Here is a tiny trained network, its code and every weight. The questions are about switching its units off for an input and a class, where a switched-off unit gives its printed mean instead of its output.

import numpy as np


def w(rows, s, z=0):
    codes = np.array(rows[::2]) - 128.0
    scale = np.full(codes.shape[1], s)
    scale[-1] = z or s
    return codes * scale


def norm(h):
    return h / np.sqrt((h * h).mean(-1, keepdims=True) + 1e-5)


def f(y):
    return y / 2 * (1 + np.tanh(0.7978845608 * (y + 0.044715 * y**3)))


def log_softmax(a):
    a = a - a.max(-1, keepdims=True)
    return a - np.log(np.exp(a).sum(-1, keepdims=True))


def net(x, mask):
    res = np.array(x, float).reshape(1, 6) / 4 @ E
    u = 0
    for l in range(3):
        y = f(norm(res) @ A[l][:, :-1].T + A[l][:, -1])
        res = res + np.where(mask[u : u + 6], y, B[l][:, -1]) @ B[l][:, :-1]
        u += 6
    return log_softmax(norm(res)[-1] @ U[:, :-1].T + U[:, -1])


A, B = {}, {}
E = w([
[111,100,16,116,171,157,33,208],'x0',
[89,10,135,219,116,204,148,117],'x1',
[182,185,217,138,205,116,55,147],'x2',
[222,204,114,120,79,254,152,169],'x3',
[78,113,149,118,111,184,22,210],'x4',
[143,166,58,152,93,58,87,123],'x5',
],0.0049)
A[0] = w([
[148,95,127,127,145,186,109,47,87],'0.n0',
[196,180,178,101,120,107,175,124,97],'0.n1',
[165,191,92,89,208,94,102,142,130],'0.n2',
[161,112,139,93,122,119,135,165,168],'0.n3',
[152,225,143,83,175,98,18,139,5],'0.n4',
[171,171,113,103,70,179,92,253,50],'0.n5',
],0.007,0.0029)
B[0] = w([
[137,141,156,178,123,119,145,164,139],'0.n0',
[62,118,170,129,156,76,142,92,223],'0.n1',
[176,162,164,220,99,73,79,143,230],'0.n2',
[66,143,115,158,96,118,130,122,156],'0.n3',
[232,165,131,208,254,64,101,153,248],'0.n4',
[67,205,35,55,112,210,91,161,253],'0.n5',
],0.0074,0.0032)
A[1] = w([
[145,61,153,197,138,254,159,156,2],'1.n0',
[75,72,118,139,107,170,154,90,143],'1.n1',
[71,21,109,125,170,96,44,113,19],'1.n2',
[154,160,164,120,136,64,106,163,111],'1.n3',
[169,50,146,177,108,212,142,179,9],'1.n4',
[106,110,172,198,159,54,151,75,108],'1.n5',
],0.0074,0.0025)
B[1] = w([
[158,106,113,230,122,192,163,181,200],'1.n0',
[178,158,120,176,197,94,98,207,207],'1.n1',
[34,85,218,80,88,35,105,203,180],'1.n2',
[154,152,127,187,142,139,180,162,183],'1.n3',
[163,59,129,194,137,255,190,28,170],'1.n4',
[98,110,99,68,125,197,141,159,255],'1.n5',
],0.0077,0.0047)
A[2] = w([
[127,135,1,96,120,132,127,100,158],'2.n0',
[138,140,201,191,212,145,29,157,171],'2.n1',
[131,160,244,86,103,129,220,53,6],'2.n2',
[158,206,120,73,72,215,113,134,95],'2.n3',
[106,136,155,75,202,170,217,98,132],'2.n4',
[154,106,53,132,105,26,153,76,130],'2.n5',
],0.007,0.0023)
B[2] = w([
[156,93,139,52,41,155,74,69,172],'2.n0',
[178,143,82,101,112,88,175,127,252],'2.n1',
[69,142,161,77,255,160,116,24,200],'2.n2',
[62,99,89,114,126,136,92,148,182],'2.n3',
[110,172,154,182,127,120,82,94,196],'2.n4',
[202,89,200,127,67,129,129,115,168],'2.n5',
],0.0088,0.0049)
U = w([
[81,182,32,23,60,217,49,153,171],'0',
[181,68,159,60,2,99,136,40,2],'1',
[223,244,116,145,202,40,105,172,191],'2',
[42,41,176,80,118,28,138,210,155],'3',
[128,68,133,236,136,237,210,147,101],'4',
[76,184,226,104,219,130,165,5,152],'5',
],0.011,0.0017)

Each question gives the input, the list of numbers given to net, and the class t.
The units are the neurons (one row each of A and B). Each row of codes is followed by its name. A weight is (code - 128) times the scale printed after its matrix; where a second scale follows, it is the last column's (A, B and U).
mask holds one flag per neuron, layer by layer. A switched-off neuron (its flag False) gives its mean, the last column of its row in B, instead of its output. The means were averaged over made-up inputs and are rounded, as every weight is.
A unit's drop is (log p(t) with every unit on - log p(t) with that unit switched off) / (log p(t) with every unit on - log p(t) with every unit switched off).
The circuit of an input: a set's keep is (log p(t) with only the set's units on - log p(t) with every unit switched off) / (log p(t) with every unit on - log p(t) with every unit switched off). Starting from the 12 units with the biggest drops (on a tie, the unit counted first), units are removed one at a time, each time the one whose removal leaves the highest keep (on an exact tie, the one counted first), for as long as the keep stays at least 0.8.
circuit, biggest first: the units of the circuit, biggest drop first
k most important neurons of layer l: the k neurons of layer l with the biggest drops, biggest first
drop when u is switched off: that unit's drop, to one decimal
input [8,2,-8,-4,6,3], class 3: circuit, biggest first => [1.n2]
input [-6,-1,-2,-2,3,6], class 1: 2 most important neurons of layer 1 => [1.n4; 1.n2]
input [-7,6,-4,-6,-1,3], class 3: circuit, biggest first => [1.n1; 1.n4; 1.n5]
input [7,5,5,2,-2,3], class 0: circuit, biggest first => [0.n5; 1.n1]
input [-8,-7,-2,-6,0,8], class 5: circuit, biggest first => [2.n2; 1.n1]
input [4,4,-6,6,-6,8], class 1: circuit, biggest first => [2.n0; 2.n5]
input [-4,5,3,-3,-1,3], class 3: 3 most important neurons of layer 1 => [1.n4; 1.n2; 1.n3]
input [3,2,2,-8,-8,7], class 3: 3 most important neurons of layer 1 => [1.n2; 1.n4; 1.n5]
input [-2,-1,-3,1,-3,1], class 5: 2 most important neurons of layer 0 => [0.n5; 0.n1]
input [6,6,5,-3,2,-3], class 3: 2 most important neurons of layer 1 => [1.n2; 1.n3]
input [-6,-6,-1,8,2,8], class 0: 2 most important neurons of layer 2 => [2.n3; 2.n1]
input [8,-5,-1,-6,7,7], class 2: 2 most important neurons of layer 0 => [0.n4; 0.n2]
input [4,1,4,-8,-1,4], class 3: 2 most important neurons of layer 1 => [1.n2; 1.n1]
input [-2,0,-5,5,4,-5], class 0: circuit, biggest first => [0.n5]
input [-3,-2,4,0,-7,5], class 5: 2 most important neurons of layer 1 => [1.n1; 1.n5]
input [3,-4,-4,1,-2,1], class 1: 2 most important neurons of layer 2 => [2.n5; 2.n0]
input [4,2,2,-7,-6,0], class 3: drop when 1.n2 is switched off => 0.2
input [-1,2,-6,7,-5,7], class 1: drop when 1.n5 is switched off => 0.2
input [-1,-1,-7,1,-3,-1], class 1: drop when 1.n4 is switched off => 0.0
input [0,4,-6,2,-6,5], class 1: circuit, biggest first => [2.n0]
input [-6,-4,-4,-5,2,5], class 1: drop when 2.n0 is switched off => 0.1
